M =
[[-21  54 -29   0 -31 -42  23  24 -15  -1   6 -44 -14  22]
 [ 17  68   4  10 -54 -38   0  72  14  19  -1  -1  11  22]
 [-32  68 -40  15 -37 -14  30  22 -11   0   2 -38   1  21]
 [-21  18 -17  25 -14   8 -44  79  17 -14 -38   6  -5  57]
 [  3 -10  -3  21 -60 -15  28  59  35 -20 -38  14  11  16]
 [ -2  48  -9  22 -27 -15  18  51 -21  19  -8 -10 -20  -7]
 [-44  -4 -29   5 -59  -5  30  71  25 -18  -4  14  -4  31]
 [-18  19   4  26 -11   8 -43  77  19 -22 -43   9  -4  15]
 [-22  14 -41  26 -11 -32 -17  79   9  10 -37 -39  -2  57]
 [ 17  -7  12  23 -44 -18   7  78  38 -23   6  -4   4  -3]
 [-41 -14  12   1 -50   8  11  25  38 -25 -21 -49  -1  25]]
Indices start at 0.
The top-left entry -> -21
Read off the entry in the top-right corner.
A: 22
Read off the entry at row 2, column 1.
A: 68
The smallest entry -> -60
Read off the entry in row 2 and column 0.
A: -32
Read off the entry in the bottom-left corner.
A: -41
The entry at row 1, column 2: 4
Read off the entry directly above the smallest entry.
A: -14
The entry in row 0 and column 2: -29
The bottom entry of the column that holds the smallest entry: -50
The entry at row 0, column 1 -> 54
Read off the top entry of the column that holds the smallest entry.
A: -31
The entry in the bottom-right corner -> 25
Read off the entry just left of -39.
A: -37
The entry just left of the smallest entry is 21
Read off the entry just right of the smallest entry.
A: -15

Read these off the array that follows. Counting starts at 0.
1) Give the entry in the top-right corner.
2) Give the entry in row 2 and column 2.
3) Give the entry in the bottom-left corner.
4) Give the top-left entry.
5) Give the entry at row 0, column 2.
6) Give the entry at row 1, column 0.
7) Give the entry in the bottom-right corner.
8) Give the entry in row 2 and column 1.
[[29 10 25  8  0  0 49  5  0 19  6  5 10 12  9  0]
 [ 1  0 18 23  0  0  3 35 37 24  6  5 -1  0 44  0]
 [ 8  0  1  3  5  5 15 28 12 24  0  5  6  0 18  0]
 [ 8  0 18 23  5  0  3 13 21 37  6  5  6 14 24  0]
 [29 10 18  3  0  0 15  8 12 16  0 12 -1  6 44  9]
 [63 10 25  3  0  0 50  5 21 33  0 17 -1  0 11  0]
 [38  5  4  0  0  0 25 13  7 33  0 -1 -1  0 18  0]
 [ 1  0  1 47  0  0 15 22 31 41  6 -1  6  6 38  0]
 [ 8 10 27 52  5  5  3 13 21 24  6  5 -1  6 44  9]
 [ 1  5  4 47  5  5  0 28 12 16  0 12  6  6 24  7]
 [18  5  4 32  0  0 15 31 50 24  8 -1 -1  6 18  0]
 [-4  0  9  8  0  0  8  2 37 24  0 -1 12 14 38  0]
 [ 8 10  4  0  0  0 33 28  3 37  0  5  6  0 14  0]]
1) 0
2) 1
3) 8
4) 29
5) 25
6) 1
7) 0
8) 0
